Here is a tiny trained network, its code and every weight. The questions are about switching its units off for an input and a target symbol, where a switched-off unit gives its printed mean instead of its output.

import numpy as np


def w(rows, s, z=0):
    codes = np.array(rows[::2]) - 128.0
    scale = np.full(codes.shape[1], s)
    scale[-1] = z or s
    return codes * scale


def norm(h):
    return h / np.sqrt((h * h).mean(-1, keepdims=True) + 1e-5)


def f(y):
    return y / 2 * (1 + np.tanh(0.7978845608 * (y + 0.044715 * y**3)))


def softmax(a):
    e = np.exp(a - a.max(-1, keepdims=True))
    return e / e.sum(-1, keepdims=True)


def log_softmax(a):
    a = a - a.max(-1, keepdims=True)
    return a - np.log(np.exp(a).sum(-1, keepdims=True))


def net(x, mask):
    ids = ['βγδεζηθμξπσφ'.index(c) for c in x.split()]
    T = len(ids)
    res = E[ids] + P[:T]
    u = 0
    for l in range(2):
        q, k, v = (norm(res) @ M[l].T for M in (Q, K, V))
        z = softmax(np.where(np.tri(T) > 0, q @ k.T / 2**0.5, -1e9)) @ v
        res = res + np.where(mask[u], z, O[l][:, -1]) @ O[l][:, :-1]
        u += 1
        y = f(norm(res) @ A[l][:, :-1].T + A[l][:, -1])
        res = res + np.where(mask[u : u + 12], y, B[l][:, -1]) @ B[l][:, :-1]
        u += 12
    return log_softmax(norm(res)[-1] @ U[:, :-1].T + U[:, -1])


Q, K, V, O, A, B = {}, {}, {}, {}, {}, {}
E = w([
[68,50,184,214,142,180,128,138,109,167,42],'β',
[120,119,85,206,87,212,162,97,163,199,112],'γ',
[104,20,87,128,82,123,155,123,116,160,123],'δ',
[163,112,82,76,63,106,167,125,169,123,93],'ε',
[177,161,129,221,148,79,196,124,48,154,98],'ζ',
[41,147,138,160,108,141,188,79,94,124,90],'η',
[114,113,159,58,128,121,83,146,156,53,163],'θ',
[151,146,126,234,124,159,133,80,170,51,127],'μ',
[90,105,133,46,128,83,161,185,139,120,133],'ξ',
[81,128,90,171,168,118,46,97,144,161,116],'π',
[109,149,169,147,223,91,92,153,115,108,161],'σ',
[155,143,249,130,113,79,128,134,157,207,88],'φ',
],0.012)
P = w([
[175,120,77,155,81,106,2,250,89,105,98],'0',
[154,110,108,157,89,79,35,217,130,122,106],'1',
[144,103,120,149,107,76,57,195,149,130,117],'2',
[146,97,132,145,119,78,81,175,153,130,124],'3',
[151,96,138,144,129,79,101,155,151,134,137],'4',
[148,97,154,136,129,87,112,134,148,139,139],'5',
[158,101,165,132,147,104,130,118,147,147,141],'6',
[159,105,172,131,152,116,144,100,146,153,150],'7',
[169,113,182,128,157,116,151,86,141,168,157],'8',
[176,116,206,120,158,132,167,69,141,180,166],'9',
[182,125,217,116,174,140,183,51,141,184,166],'10',
[163,135,236,119,164,156,210,8,136,178,199],'11',
[170,134,238,126,183,159,228,4,148,179,198],'12',
],0.0041)
Q[0] = w([
[156,2,52,100,9,147,213,101,149,185,108],'L0H1',
[105,81,105,225,165,213,72,113,142,216,93],'L0H1',
],0.0068)
K[0] = w([
[121,68,90,97,32,153,223,143,103,183,56],'L0H1',
[117,93,108,254,142,152,84,72,91,176,54],'L0H1',
],0.0074)
V[0] = w([
[63,74,125,88,108,94,112,233,43,211,111],'L0H1',
[51,138,173,124,154,131,252,49,101,162,167],'L0H1',
],0.0037)
O[0] = w([
[139,135,170,160,189,139,186,125,2,76,89,254],'L0H1',
[66,54,78,128,103,70,130,229,99,85,80,11],'L0H1',
],0.0061,0.00098)
A[0] = w([
[142,156,102,84,136,77,75,214,115,122,166,63],'L0N1',
[129,75,62,178,143,101,169,163,77,96,116,159],'L0N2',
[124,118,145,150,103,194,91,118,140,91,94,152],'L0N3',
[165,165,77,88,100,186,87,54,216,163,202,110],'L0N4',
[175,255,67,188,91,159,173,118,51,59,118,112],'L0N5',
[223,110,46,132,134,145,15,228,125,66,79,242],'L0N6',
[106,58,75,90,131,75,27,201,156,137,139,55],'L0N7',
[105,169,155,162,127,156,163,94,138,146,80,133],'L0N8',
[82,64,74,125,102,82,61,201,163,159,155,239],'L0N9',
[155,93,133,50,100,117,37,217,126,77,76,62],'L0N10',
[84,98,127,176,162,175,90,203,148,77,130,74],'L0N11',
[208,116,74,52,47,75,133,234,119,61,127,6],'L0N12',
],0.0059,0.0019)
B[0] = w([
[72,132,90,173,101,122,175,120,166,165,59,132],'L0N1',
[169,163,144,125,122,135,109,93,163,141,167,190],'L0N2',
[64,126,128,124,97,113,90,166,136,154,142,162],'L0N3',
[96,120,182,81,255,98,183,78,70,114,133,253],'L0N4',
[149,129,109,112,57,73,54,162,226,167,130,170],'L0N5',
[77,46,94,141,6,83,110,149,184,197,117,142],'L0N6',
[138,120,86,114,28,138,8,155,125,200,137,127],'L0N7',
[161,141,91,81,99,94,78,168,141,124,140,203],'L0N8',
[183,174,128,142,32,145,84,172,136,132,115,148],'L0N9',
[81,76,110,138,121,62,122,179,156,198,175,140],'L0N10',
[115,133,159,119,63,132,117,73,154,140,78,142],'L0N11',
[75,70,89,138,135,122,34,110,191,187,86,158],'L0N12',
],0.0062,0.0045)
Q[1] = w([
[117,129,228,141,105,3,28,121,202,155,123],'L1H1',
[210,21,133,166,159,198,12,227,182,98,66],'L1H1',
],0.0044)
K[1] = w([
[136,117,193,93,234,46,68,161,142,100,113],'L1H1',
[160,2,141,186,193,229,176,82,57,151,171],'L1H1',
],0.0055)
V[1] = w([
[154,175,86,96,112,252,118,191,128,50,103],'L1H1',
[181,112,120,95,216,88,128,113,97,103,141],'L1H1',
],0.004)
O[1] = w([
[2,96,126,156,183,47,172,53,118,236,128,2],'L1H1',
[128,98,149,168,29,49,63,105,185,201,133,112],'L1H1',
],0.0045,0.0061)
A[1] = w([
[98,148,152,116,250,156,195,68,64,66,152,151],'L1N1',
[40,105,73,87,163,103,115,129,107,179,116,104],'L1N2',
[159,134,209,102,192,114,206,114,103,130,139,200],'L1N3',
[105,153,142,151,127,131,133,141,85,112,129,147],'L1N4',
[60,79,142,124,139,144,111,124,135,123,148,57],'L1N5',
[124,131,122,96,79,133,86,138,140,122,128,104],'L1N6',
[135,140,105,170,99,159,132,145,115,133,109,125],'L1N7',
[130,150,173,119,113,100,113,98,113,123,138,239],'L1N8',
[134,83,117,164,189,99,135,106,145,148,141,252],'L1N9',
[102,97,129,111,116,84,186,180,91,133,129,128],'L1N10',
[124,120,69,120,108,132,174,108,133,143,111,125],'L1N11',
[116,117,153,111,255,134,171,63,59,54,131,169],'L1N12',
],0.0097,0.0019)
B[1] = w([
[171,155,159,2,208,110,196,20,144,135,168,251],'L1N1',
[127,72,69,204,99,154,104,184,124,85,85,145],'L1N2',
[167,169,108,39,174,157,119,84,151,112,155,254],'L1N3',
[181,122,117,77,101,115,120,108,141,133,116,152],'L1N4',
[119,151,151,159,90,78,84,186,110,144,139,138],'L1N5',
[115,146,108,172,154,135,139,149,86,79,115,165],'L1N6',
[102,162,122,87,104,146,123,164,171,125,151,169],'L1N7',
[154,126,107,78,159,174,152,161,114,93,127,207],'L1N8',
[156,163,142,86,93,130,135,148,112,120,129,174],'L1N9',
[176,163,147,141,200,164,157,117,153,128,150,168],'L1N10',
[144,125,137,100,144,113,61,142,150,136,126,152],'L1N11',
[159,200,144,33,160,147,201,67,160,148,162,253],'L1N12',
],0.0078,0.0052)
U = w([
[79,169,84,120,92,173,134,143,203,234,179,80],'β',
[115,88,85,178,230,112,228,195,123,149,113,113],'γ',
[69,125,243,151,89,122,159,91,100,176,50,148],'δ',
[200,114,133,109,66,193,30,219,176,80,84,251],'ε',
[80,212,63,78,69,108,209,113,51,47,77,75],'ζ',
[108,124,152,206,100,109,137,22,230,50,163,63],'η',
[143,45,70,68,108,45,95,77,175,139,49,45],'θ',
[44,96,175,67,102,28,98,171,88,129,237,108],'μ',
[104,164,69,170,181,138,30,34,31,165,134,112],'ξ',
[174,193,137,172,63,1,155,130,105,212,153,88],'π',
[157,30,79,132,52,175,168,87,20,135,213,85],'σ',
[200,168,173,50,156,108,144,97,131,168,146,98],'φ',
],0.0051,0.0034)

Each question gives the input, a string of symbols that net reads in full, and the target symbol t.
The units are the heads (2 rows each of Q, K, V and O) and the neurons (one row each of A and B). Each row of codes is followed by its name. A weight is (code - 128) times the scale printed after its matrix; where a second scale follows, it is the last column's (O, A, B and U).
mask holds one flag per unit, layer by layer, with each layer's heads first. A switched-off unit (its flag False) gives its mean, the last column of its rows in O or B, instead of its output. The means were averaged over made-up inputs and are rounded, as every weight is.
A unit's drop is (log p(t) with every unit on - log p(t) with that unit switched off) / (log p(t) with every unit on - log p(t) with every unit switched off).
The circuit of an input: a set's keep is (log p(t) with only the set's units on - log p(t) with every unit switched off) / (log p(t) with every unit on - log p(t) with every unit switched off). Starting from the 12 units with the biggest drops (on a tie, the unit counted first), units are removed one at a time, each time the one whose removal leaves the highest keep (on an exact tie, the one counted first), for as long as the keep stays at least 0.8.
units of the circuit, in order: the units of the circuit, biggest drop first
unit that matters most: the unit with the biggest drop
k most important neurons: the k neurons with the biggest drops, biggest first
top k neurons in layer l: the k neurons of layer l with the biggest drops, biggest first
input π σ φ ε ε ζ, target ε: units of the circuit, in order	L1N1; L1N12; L0N4
input ξ ζ μ ζ σ σ β η π ξ ε, target ε: units of the circuit, in order	L1N1; L1N12
input σ μ ζ η γ γ γ γ σ ε, target θ: unit that matters most	L0N12
input δ ξ γ γ π, target ε: units of the circuit, in order	L1N1; L0N9
input γ ζ ξ μ β, target δ: units of the circuit, in order	L0N11; L1N3
input ε μ θ, target μ: top 2 neurons in layer 0	L0N10; L0N6
input η η σ, target ε: 4 most important neurons	L0N4; L0N6; L1N1; L1N12
input μ σ ξ σ π, target ε: units of the circuit, in order	L0N9; L1N1
input π η φ π θ η η ζ ξ, target ε: units of the circuit, in order	L0N12; L1N2; L1N1
input π θ δ, target ε: 4 most important neurons	L0N4; L1N1; L0N2; L1N12
input φ μ η η θ ζ, target π: units of the circuit, in order	L0N5; L1N3; L1N1
input γ ξ δ μ φ π μ η γ σ θ, target μ: top 3 neurons in layer 0	L0N10; L0N7; L0N4
input ξ σ φ, target ε: units of the circuit, in order	L1N1; L1N12
input η γ ε θ ζ η ε η γ γ δ, target σ: top 3 neurons in layer 0	L0N4; L0N9; L0N2
input β ε ε θ σ η γ μ η γ β δ, target ε: 4 most important neurons	L0N9; L0N4; L1N1; L1N12
input μ γ η, target ε: 2 most important neurons	L0N4; L0N5
input γ φ ζ φ π σ η ε, target ε: top neuron in layer 0	L0N12
input η η θ φ η η ε θ η γ β π μ, target ε: units of the circuit, in order	L0N5; L1N1; L1N12
input φ η δ ζ η η δ ζ φ σ γ θ, target ε: units of the circuit, in order	L0H1; L1N1; L1N12
input γ β η ξ μ π ζ β η ε σ, target ε: 4 most important neurons	L0N4; L0N7; L1N1; L1N12
input σ β γ γ ξ, target γ: 2 most important neurons	L0N12; L0N10
input π π ξ ζ δ, target σ: 2 most important neurons	L0N4; L0N2
input γ η θ ε ζ σ φ θ ε π, target ξ: top 3 neurons in layer 0	L0N7; L0N9; L0N4
input η η φ ξ η γ φ ζ γ μ π, target ξ: top 2 neurons in layer 0	L0N7; L0N4
input β π ξ β ε η, target ε: 4 most important neurons	L0N5; L0N4; L1N1; L1N12
input θ η θ β, target ε: 2 most important neurons	L0N4; L1N1
input μ φ ε δ θ σ η σ ζ, target π: 4 most important neurons	L0N5; L0N4; L1N3; L1N1
input η η δ β ε γ ξ, target ε: 4 most important neurons	L0N12; L0N4; L0N10; L1N2
input ζ β δ η π γ ξ, target γ: top 3 neurons in layer 1	L1N10; L1N2; L1N1
